[ -9.7   7.2  -4.8  -2.7   1.5 -10.6  13.9   4.8 -11.8 -10.8  -2.0   8.0
  15.7   1.5  17.6  -5.6   7.9  -3.5  -4.8  -8.0  -0.9] -> M/HT
[ -3.8  -2.1   6.7   6.7   6.6  -5.2   0.4  -0.3 -13.1 -14.7   5.1   2.0
  10.7   2.2  12.3 -12.7   7.9   6.6  -7.0 -13.9  -2.5] -> M/HT
[  0.7  16.2  -6.1  29.6  25.4  28.7  -4.3 -19.1   4.8  -1.8  -2.4  -8.3
  18.3  10.3  10.2 -16.4 -12.2  27.9  -5.7 -15.1  26.7] -> S/CM
[ -4.0  -5.5  21.9 -61.4 -60.6 -77.1   7.7  -3.8 -18.7 -23.3  12.4  42.6
 -15.8  -9.6   7.7  -5.6   3.1 -65.1  -7.5  27.5 -30.1] -> M/Qs
[ -1.6   5.4   7.0 -22.8  -9.1 -35.9   2.3  -2.1 -12.1 -13.6 -13.7  13.4
  -7.1 -10.9   2.6  14.7   9.3 -17.1  -3.4   6.9 -11.4] -> M/Qs
[ 14.4 -14.5 -12.2  -9.5   5.0  10.3   6.2 -22.1  -8.2 -13.0   0.3  -1.6
 -12.1  -3.3  -3.9  -0.3  -4.4  18.9  13.1   1.9   6.8] -> D/PQ
[  9.8 -11.6  -9.4   4.5  32.1  40.5   7.1 -19.2   6.1   1.9  -1.8  -4.4
   7.0  -6.9   5.9  -7.3   4.7  33.7  -0.5   1.7  11.0] -> D/Bg
[ -3.3   9.2   7.8  12.6   3.6  -9.3   1.2  -2.1 -12.7  -3.3  -2.4 -20.7
   2.1   1.3  10.5 -13.3   6.6   6.7 -14.0  -0.5   7.7] -> M/HT
[ 18.5 -10.7 -12.0 -22.8  13.0  -5.9   2.2  -7.3  -3.0 -21.3  -2.6   5.3
 -10.3  -9.0   5.5  -1.8   2.9   5.0   2.1  -3.2   3.7] -> D/Bg
[ -2.4  -0.8  10.7 -10.7 -14.5 -22.3  11.3  -1.3   1.3 -17.1  -0.3   7.5
  -8.5  -4.4  -2.0 -10.9  -2.1 -10.3  -3.9  -1.1   0.0] -> S/CM
[-32.9   8.6  16.2   5.9 -21.1 -13.1   0.6  -3.9  -7.9   6.2  -3.8   9.3
   3.3   8.4  10.4  -3.3  15.8   2.8   3.3  -2.4  -4.3] -> M/Qs
[  7.7 -18.9  -5.7 -25.4   3.5   1.3   0.8  -8.5   3.2 -10.9  -6.0  17.0
  -1.2 -16.9  -2.1   0.3   1.3  -2.7  -4.9   1.0 -13.2] -> D/Bg
[ -3.6   4.2   6.9  -5.8 -13.8 -26.7   3.9 -10.1 -17.9 -14.3  -0.9  13.4
  -2.1   0.3  -3.1  -9.1  -2.8   1.0  -0.4   0.0  -4.8] -> M/HT
[  8.7   0.0 -13.3 -15.1  15.7  18.8   0.2   1.6   0.8 -12.2   1.4 -24.4
  -1.0 -13.6   8.5  -6.6   6.8   7.6   9.7  -2.6 -12.4] -> D/Bg
[  7.3 -15.6  -8.8  -0.9  31.4  42.5   3.6   9.8  13.7   7.2   7.6  -2.4
  -1.6   2.9   5.0   0.7  -8.2  22.8   9.4  -6.5   0.9] -> D/Bg
[  1.3   9.6  12.1  -6.0   5.2 -14.7   4.9  11.6 -14.0  -1.5  -9.6   7.9
   3.6   2.8  13.6  -0.3  23.8 -19.2   5.5 -19.7 -23.6] -> M/Qs
[ -0.8  11.7   2.8  11.1  12.0 -15.6  -2.9  -5.7  -7.7 -15.6   6.7  10.3
   6.7   0.8   7.1 -14.7   9.7  -0.7  -8.4 -13.7 -10.6] -> S/CM
[ -2.2   4.0 -20.2  21.0   4.2  11.6   0.2 -18.7  -8.5 -22.0  36.8  -2.9
   8.8   8.2   5.3  -9.6   0.7  21.4   0.6 -14.8  20.9] -> S/LP
[ 11.7  -4.4  -5.6  -3.0   7.7  -3.6  -1.1   3.8  -8.8 -39.1   2.5   3.5
   2.5   3.6  13.7 -20.4  15.1  14.0  -8.8  -7.7  32.5] -> S/LP
[  4.5  -8.5 -12.1  12.4  49.6  34.9  -4.7 -11.8   4.7   2.3  -9.4 -10.3
   6.3  -4.8  12.1   5.9  17.4  27.3   3.6 -11.5   1.5] -> D/PQ
